Below is a small trained network, with its code and all its weights. Each question gives an input and a target symbol and asks what happens when units are switched off, that is, made to give their printed mean instead of their output.

import numpy as np


def w(rows, s, z=0):
    codes = np.array(rows[::2]) - 128.0
    scale = np.full(codes.shape[1], s)
    scale[-1] = z or s
    return codes * scale


def norm(h):
    return h / np.sqrt((h * h).mean(-1, keepdims=True) + 1e-5)


def f(y):
    return y / 2 * (1 + np.tanh(0.7978845608 * (y + 0.044715 * y**3)))


def softmax(a):
    e = np.exp(a - a.max(-1, keepdims=True))
    return e / e.sum(-1, keepdims=True)


def log_softmax(a):
    a = a - a.max(-1, keepdims=True)
    return a - np.log(np.exp(a).sum(-1, keepdims=True))


def net(x, mask):
    ids = ['αβγεζηλμξπτφω'.index(c) for c in x.split()]
    T = len(ids)
    res = E[ids] + P[:T]
    u = 0
    for l in range(2):
        r = norm(res)
        for j in range(2):
            rows = slice(2 * j, 2 * j + 2)
            q, k, v = (r @ M[l][rows].T for M in (Q, K, V))
            z = softmax(np.where(np.tri(T) > 0, q @ k.T / 2**0.5, -1e9)) @ v
            o = O[l][rows]
            res = res + np.where(mask[u + j], z, o[:, -1]) @ o[:, :-1]
        u += 2
        y = f(norm(res) @ A[l][:, :-1].T + A[l][:, -1])
        res = res + np.where(mask[u : u + 4], y, B[l][:, -1]) @ B[l][:, :-1]
        u += 4
    return log_softmax(norm(res)[-1] @ U[:, :-1].T + U[:, -1])


Q, K, V, O, A, B = {}, {}, {}, {}, {}, {}
E = w([
[61,180,132,205,159,111,189,43,108,173,148,108],'α',
[20,134,46,154,161,152,77,123,196,123,188,159],'β',
[97,151,199,196,91,135,117,92,170,109,112,179],'γ',
[63,125,94,113,97,147,118,1,131,140,118,130],'ε',
[141,182,123,197,125,142,78,138,190,78,169,146],'ζ',
[141,112,112,153,179,148,57,125,165,71,104,162],'η',
[106,142,136,151,81,143,104,113,219,137,57,161],'λ',
[219,122,74,91,143,142,139,102,161,114,116,115],'μ',
[173,189,131,162,149,120,128,110,192,102,124,83],'ξ',
[64,150,175,153,126,171,183,192,98,178,122,163],'π',
[145,184,166,138,143,113,102,119,165,30,131,195],'τ',
[135,132,140,123,65,46,158,107,156,77,118,191],'φ',
[134,58,180,192,144,128,139,123,156,108,86,49],'ω',
],0.012)
P = w([
[195,208,181,252,87,255,160,78,172,92,236,176],'0',
[207,76,50,230,78,74,42,195,65,168,73,132],'1',
[198,165,147,127,56,184,94,179,131,120,194,83],'2',
[135,154,157,186,110,127,158,97,191,153,189,224],'3',
[175,95,48,178,97,66,60,183,100,189,46,151],'4',
[168,173,139,95,71,181,119,169,151,113,162,86],'5',
[112,128,152,164,146,125,167,103,157,117,157,203],'6',
[126,133,69,166,125,64,58,184,112,180,38,127],'7',
[140,171,142,54,86,175,130,162,164,115,144,84],'8',
[82,105,141,136,190,130,167,114,148,86,134,195],'9',
[86,136,76,138,157,69,54,182,113,168,31,115],'10',
[97,164,150,7,122,156,138,169,187,107,116,85],'11',
[48,98,157,89,233,120,212,110,157,77,80,180],'12',
[110,124,81,141,137,68,63,201,121,172,24,172],'13',
],0.009)
Q[0] = w([
[165,174,214,48,52,208,137,218,128,79,111,86],'L0H0',
[117,94,86,201,220,77,149,127,6,216,133,228],'L0H0',
[124,114,79,196,108,55,89,186,120,167,28,133],'L0H1',
[149,109,164,95,123,165,211,94,82,83,255,128],'L0H1',
],0.0073)
K[0] = w([
[2,139,109,62,145,154,163,130,10,203,135,135],'L0H0',
[244,100,191,177,83,115,108,143,141,101,128,137],'L0H0',
[80,131,190,37,182,82,224,156,171,85,68,58],'L0H1',
[193,135,106,229,61,135,124,122,109,143,172,136],'L0H1',
],0.0076)
V[0] = w([
[119,90,113,93,73,109,50,3,148,62,117,90],'L0H0',
[141,88,169,68,120,148,107,195,135,121,130,163],'L0H0',
[149,68,133,137,135,97,144,90,191,115,145,47],'L0H1',
[90,55,190,158,125,154,176,186,108,97,168,97],'L0H1',
],0.0065)
O[0] = w([
[100,113,100,193,136,182,191,210,55,20,59,119,189],'L0H0',
[185,78,164,137,173,20,46,187,136,157,150,133,34],'L0H0',
[237,69,79,78,110,89,216,75,178,196,70,73,252],'L0H1',
[146,2,129,177,102,89,54,26,109,69,167,62,166],'L0H1',
],0.0067,0.0028)
A[0] = w([
[109,200,168,67,16,162,85,243,170,146,188,119,170],'L0N0',
[85,164,89,131,68,151,145,112,194,149,125,210,207],'L0N1',
[162,37,73,94,128,91,116,183,57,206,101,185,255],'L0N2',
[92,83,221,133,150,95,150,255,147,191,113,54,172],'L0N3',
],0.0049,0.0028)
B[0] = w([
[99,12,163,143,152,76,42,71,119,94,92,62,201],'L0N0',
[202,134,108,152,109,165,159,119,108,92,166,107,254],'L0N1',
[92,183,162,165,119,146,100,39,118,77,130,3,201],'L0N2',
[237,115,64,174,67,123,69,39,160,112,215,111,173],'L0N3',
],0.0072,0.0038)
Q[1] = w([
[160,96,36,245,167,89,80,186,58,188,22,145],'L1H0',
[165,136,160,212,158,70,233,83,85,202,144,255],'L1H0',
[164,60,241,101,195,100,167,100,209,88,211,125],'L1H1',
[76,175,46,245,175,160,83,85,120,94,39,124],'L1H1',
],0.0063)
K[1] = w([
[244,95,153,111,91,189,132,228,174,126,63,147],'L1H0',
[211,141,181,180,27,100,135,121,74,26,109,145],'L1H0',
[239,24,79,253,153,145,100,91,117,161,113,136],'L1H1',
[83,113,116,49,175,57,156,117,176,110,80,129],'L1H1',
],0.007)
V[1] = w([
[48,90,6,166,17,173,49,170,227,91,154,145],'L1H0',
[82,174,38,124,165,94,111,49,53,83,236,99],'L1H0',
[130,164,249,179,147,129,136,128,212,41,164,116],'L1H1',
[123,130,135,49,2,33,169,150,101,72,161,167],'L1H1',
],0.0042)
O[1] = w([
[133,92,153,155,134,23,220,215,158,254,104,208,248],'L1H0',
[151,210,114,204,131,15,201,123,179,87,155,146,125],'L1H0',
[82,186,25,15,72,184,156,40,68,154,185,167,252],'L1H1',
[116,68,82,107,72,82,175,139,108,39,145,111,39],'L1H1',
],0.0072,0.0041)
A[1] = w([
[106,145,47,113,38,70,201,210,2,53,117,108,4],'L1N0',
[129,144,178,90,108,211,178,82,217,98,185,181,234],'L1N1',
[167,24,244,72,159,106,182,97,153,116,255,56,28],'L1N2',
[194,141,180,40,94,119,96,189,72,72,161,142,83],'L1N3',
],0.0056,0.003)
B[1] = w([
[83,100,115,106,116,137,149,169,168,56,65,117,150],'L1N0',
[126,149,141,151,136,109,165,128,129,116,178,202,254],'L1N1',
[79,169,123,69,155,112,100,215,46,108,91,121,152],'L1N2',
[121,193,47,181,118,123,104,94,87,254,72,142,116],'L1N3',
],0.013,0.006)
U = w([
[141,145,127,148,95,180,172,49,173,123,231,157,167],'α',
[154,84,141,185,142,39,177,186,191,171,152,175,102],'β',
[109,61,211,166,152,117,136,137,85,117,109,168,126],'γ',
[76,64,123,113,149,167,193,190,128,49,41,94,170],'ε',
[86,112,136,199,104,143,32,135,109,112,187,101,96],'ζ',
[128,83,121,115,115,235,85,175,163,241,85,158,97],'η',
[175,1,106,166,94,111,106,29,178,134,136,80,136],'λ',
[190,171,58,70,134,198,139,130,139,209,108,100,70],'μ',
[167,208,146,134,156,177,112,130,159,132,93,47,117],'ξ',
[114,147,140,47,114,58,53,112,150,175,191,119,166],'π',
[141,189,116,199,159,117,60,123,96,169,83,139,4],'τ',
[96,172,71,72,62,106,76,136,46,121,83,163,93],'φ',
[197,91,107,83,98,166,129,213,88,125,198,65,213],'ω',
],0.0086,0.0029)

Each question gives the input, a string of symbols that net reads in full, and the target symbol t.
The units are the heads (2 rows each of Q, K, V and O) and the neurons (one row each of A and B). Each row of codes is followed by its name. A weight is (code - 128) times the scale printed after its matrix; where a second scale follows, it is the last column's (O, A, B and U).
mask holds one flag per unit, layer by layer, with each layer's heads first. A switched-off unit (its flag False) gives its mean, the last column of its rows in O or B, instead of its output. The means were averaged over made-up inputs and are rounded, as every weight is.
A unit's drop is (log p(t) with every unit on - log p(t) with that unit switched off) / (log p(t) with every unit on - log p(t) with every unit switched off).
The circuit of an input: a set's keep is (log p(t) with only the set's units on - log p(t) with every unit switched off) / (log p(t) with every unit on - log p(t) with every unit switched off). Starting from all 12 units, units are removed one at a time, each time the one whose removal leaves the highest keep (on an exact tie, the one counted first), for as long as the keep stays at least 0.8.
circuit, biggest first: the units of the circuit, biggest drop first
most important unit: the unit with the biggest drop
k most important neurons: the k neurons with the biggest drops, biggest first
top k neurons in layer l: the k neurons of layer l with the biggest drops, biggest first
heads that matter: for each layer, one digit per head in row order, 1 if its drop is at least 0.15 and else 0, layers parted by /
input β η μ β ω η φ ω γ ω ω γ, target β: most important unit	L1H0
input ω η ω η η ζ, target ζ: heads that matter	00 / 00
input ω ξ γ, target γ: heads that matter	00 / 00
input ω ω τ φ λ α ξ λ τ ω λ λ φ α, target ε: circuit, biggest first	(L1H1, L1N0)
input ω η φ ω η λ ω, target γ: circuit, biggest first	(L1N2, L1H1)
input ω ω η μ η φ, target φ: circuit, biggest first	(L1N3, L0N0, L1N2)
input ε μ τ λ ω ω ζ ε η, target ε: heads that matter	10 / 00
input ω ω ω ζ η τ φ ζ, target ε: heads that matter	00 / 01
input φ ω ω λ β ω ω, target ε: 2 most important neurons	(L1N2, L1N1)
input η λ α φ η ω ω η ω φ π τ, target π: heads that matter	10 / 00
input η ω γ η ζ ε, target ε: heads that matter	10 / 00
input β ζ λ ω λ ε ξ ω ω ζ, target β: heads that matter	01 / 11
input ω ω ξ ω ω τ τ η φ, target φ: heads that matter	10 / 10
input φ φ μ ξ π ε φ ω η λ π, target ζ: top 3 neurons in layer 0	(L0N1, L0N3, L0N2)
input ω η ξ μ ω λ, target λ: circuit, biggest first	(L0N0)
input λ η ζ ξ ω λ τ ω ζ, target ζ: circuit, biggest first	(L0N0, L0H1)
input β τ λ ζ ζ φ τ λ, target ε: circuit, biggest first	(L1H1, L1N0)
input ε ω α ω λ η η, target β: circuit, biggest first	(L1H1, L0H1)
input ω π μ η μ, target ξ: circuit, biggest first	(L0N2, L0H1, L1H1)
input π ω ξ η λ ω φ η, target λ: top neuron in layer 0	(L0N2)
input λ τ φ π ζ η ω, target α: top 2 neurons in layer 0	(L0N3, L0N0)
input φ η τ ε η β ω β, target λ: top 2 neurons in layer 1	(L1N1, L1N2)
input ω ω τ γ ω α ω ω ω, target α: circuit, biggest first	(L0H0, L1N1)
input η β λ ξ π η λ β φ ξ ζ ω ω ζ, target λ: heads that matter	01 / 00
input τ η φ β λ φ, target β: heads that matter	00 / 10
input τ ω α λ β ω ω, target γ: 3 most important neurons	(L1N2, L1N0, L0N2)
